[[126 118 118 123 125]
 [107 100 107 108 106]]
->
[[125 126 118 118 123]
 [106 107 100 107 108]]

[[129 115 128 105 128]
 [123 122 132 121 112]
 [111 108 124 121 133]
 [129 144 145 121 128]
 [123 101 137 137 143]
 [153 137 132 127 138]
 [123 129 115 137 112]
 [135 122 128 137 133]]
->
[[128 129 115 128 105]
 [112 123 122 132 121]
 [133 111 108 124 121]
 [128 129 144 145 121]
 [143 123 101 137 137]
 [138 153 137 132 127]
 [112 123 129 115 137]
 [133 135 122 128 137]]

[[122 132 130 132 117 128]
 [128 129 125 133 115 122]
 [118 128 113 130 106 139]
 [126 136 139 131 142 131]
 [127 121 133 126 125 135]
 [125 130 122 132 114 125]
 [134 125 142 135 138 122]
 [135 129 120 123 109 138]]
->
[[128 122 132 130 132 117]
 [122 128 129 125 133 115]
 [139 118 128 113 130 106]
 [131 126 136 139 131 142]
 [135 127 121 133 126 125]
 [125 125 130 122 132 114]
 [122 134 125 142 135 138]
 [138 135 129 120 123 109]]

[[140 146 106 129 104 115 131 137]
 [120 113 139 121 141 137 120 122]
 [139 145 106 130 106 117 133 138]
 [129 137 120 135 119 127 136 141]
 [116 130 129 156 129 142 151 155]
 [130 116 132 108 135 124 108 113]
 [117 111 143 124 144 138 123 123]
 [120 131 128 145 127 139 144 150]
 [121 113 138 119 139 134 118 118]
 [123 113 137 117 139 131 116 114]
 [140 145 104 128 104 116 130 134]]
->
[[137 140 146 106 129 104 115 131]
 [122 120 113 139 121 141 137 120]
 [138 139 145 106 130 106 117 133]
 [141 129 137 120 135 119 127 136]
 [155 116 130 129 156 129 142 151]
 [113 130 116 132 108 135 124 108]
 [123 117 111 143 124 144 138 123]
 [150 120 131 128 145 127 139 144]
 [118 121 113 138 119 139 134 118]
 [114 123 113 137 117 139 131 116]
 [134 140 145 104 128 104 116 130]]

[[112 119 155 116 115 127 138 134 109 115 118 154 108 132]
 [129 137 129 133 133 105 138 147 126 132 137 128 119 151]]
->
[[132 112 119 155 116 115 127 138 134 109 115 118 154 108]
 [151 129 137 129 133 133 105 138 147 126 132 137 128 119]]

[[112 125 126 139 115 112 140 143 135 138]
 [118 123 117 144 116 113 139 146 126 147]
 [122 136 138 111 118 141 127 114 148 122]
 [144 135 108 123 124 141 134 128 106 138]
 [119 138 127 107 118 137 132 119 155 125]
 [139 133 110 123 119 132 143 130 112 137]]
->
[[138 112 125 126 139 115 112 140 143 135]
 [147 118 123 117 144 116 113 139 146 126]
 [122 122 136 138 111 118 141 127 114 148]
 [138 144 135 108 123 124 141 134 128 106]
 [125 119 138 127 107 118 137 132 119 155]
 [137 139 133 110 123 119 132 143 130 112]]

[[139 143 112 130 111 118 131 133]
 [137 143 112 133 111 120 135 136]
 [118 114 144 127 145 138 125 123]
 [122 136 126 148 124 136 147 148]
 [117 114 144 127 145 138 126 124]
 [119 119 140 130 140 137 129 128]
 [124 138 123 149 122 135 148 149]
 [129 140 120 143 118 129 143 144]]
->
[[133 139 143 112 130 111 118 131]
 [136 137 143 112 133 111 120 135]
 [123 118 114 144 127 145 138 125]
 [148 122 136 126 148 124 136 147]
 [124 117 114 144 127 145 138 126]
 [128 119 119 140 130 140 137 129]
 [149 124 138 123 149 122 135 148]
 [144 129 140 120 143 118 129 143]]

[[102 135 130 136 126 126]
 [144 119 131 116 135 127]
 [103 129 155 127 150 122]
 [147 119 130 116 134 128]
 [131 123 145 121 144 126]
 [102 130 151 128 147 122]]
->
[[126 102 135 130 136 126]
 [127 144 119 131 116 135]
 [122 103 129 155 127 150]
 [128 147 119 130 116 134]
 [126 131 123 145 121 144]
 [122 102 130 151 128 147]]
---
[[110 117 145 148 142]
 [117 107 148 110 147]
 [134 137 128 138 133]
 [155 143 110 115 109]
 [133 136 131 136 130]]
->
[[110 117]
 [117 107]
 [134 137]]

[[115 138 127]
 [ 99 121 131]
 [110 140 125]
 [110 143 117]
 [111 137 124]]
->
[[115 138]
 [ 99 121]
 [110 140]]

[[142 144 109 114 120]
 [136 139 124 125 129]
 [141 148 127 132 137]
 [143 154 135 141 147]
 [137 141 128 130 134]]
->
[[142 144]
 [136 139]
 [141 148]]

[[130 120 122 154]
 [131 115 116 156]
 [127 136 134 100]]
->
[[130 120]
 [131 115]
 [127 136]]

[[133 141 141 131]
 [130 146 142 127]
 [105 134 121 106]
 [115 138 130 114]
 [122 142 138 121]]
->
[[133 141]
 [130 146]
 [105 134]]

[[136 118 135]
 [140 112 135]
 [149 117 147]
 [149 113 154]
 [107 132 112]]
->
[[136 118]
 [140 112]
 [149 117]]
---
[[106 117 129 122 139 133 121]
 [110 123 133 124 122 133 123]
 [139 114 124 127 138 138 130]
 [129 130 130 145 119 130 148]
 [127 130 146 141 135 146 155]
 [132 112 135 112 119 112 124]
 [133 119 130 124 123 125 108]
 [133 136 133 129 116 110 132]
 [131 123 123 134 129 131 140]
 [127 129 129 139 131 118 139]]
->
[[121 123 130 148 155 124 108 132 140 139]
 [133 133 138 130 146 112 125 110 131 118]
 [139 122 138 119 135 119 123 116 129 131]
 [122 124 127 145 141 112 124 129 134 139]
 [129 133 124 130 146 135 130 133 123 129]
 [117 123 114 130 130 112 119 136 123 129]
 [106 110 139 129 127 132 133 133 131 127]]

[[151 110 137 129 127 125 140 137 130 133]
 [149 106 141 127 132 124 144 140 132 133]
 [148 110 141 127 133 123 143 140 131 136]
 [147 108 139 129 129 124 140 140 131 134]
 [145 110 143 127 133 124 140 138 131 135]]
->
[[133 133 136 134 135]
 [130 132 131 131 131]
 [137 140 140 140 138]
 [140 144 143 140 140]
 [125 124 123 124 124]
 [127 132 133 129 133]
 [129 127 127 129 127]
 [137 141 141 139 143]
 [110 106 110 108 110]
 [151 149 148 147 145]]

[[128 128 128]
 [132 132 132]
 [115 110 122]
 [113 112 121]
 [124 120 129]
 [119 132 133]
 [129 129 129]
 [102 132 135]
 [118 132 134]]
->
[[128 132 122 121 129 133 129 135 134]
 [128 132 110 112 120 132 129 132 132]
 [128 132 115 113 124 119 129 102 118]]

[[128 128 128 129 144 142 129 128]
 [128 128 128 128 128 128 133 149]
 [129 144 141 129 128 128 128 128]
 [128 128 128 128 128 136 148 131]
 [128 128 128 132 149 134 128 128]]
->
[[128 149 128 131 128]
 [129 133 128 148 128]
 [142 128 128 136 134]
 [144 128 128 128 149]
 [129 128 129 128 132]
 [128 128 141 128 128]
 [128 128 144 128 128]
 [128 128 129 128 128]]

[[106 118 131 141 132 124 134 108 149 141 102 135 137 130]
 [134 129 124 136 138 144 133 116 100 124 113 112 123 145]
 [131 113 107 145 138 146 149 128 135 143 114 148 118 112]]
->
[[130 145 112]
 [137 123 118]
 [135 112 148]
 [102 113 114]
 [141 124 143]
 [149 100 135]
 [108 116 128]
 [134 133 149]
 [124 144 146]
 [132 138 138]
 [141 136 145]
 [131 124 107]
 [118 129 113]
 [106 134 131]]

[[152 148]
 [150 150]
 [146 152]
 [148 152]
 [149 151]
 [147 151]
 [152 147]
 [150 151]
 [145 152]
 [145 151]
 [152 149]]
->
[[148 150 152 152 151 151 147 151 152 151 149]
 [152 150 146 148 149 147 152 150 145 145 152]]
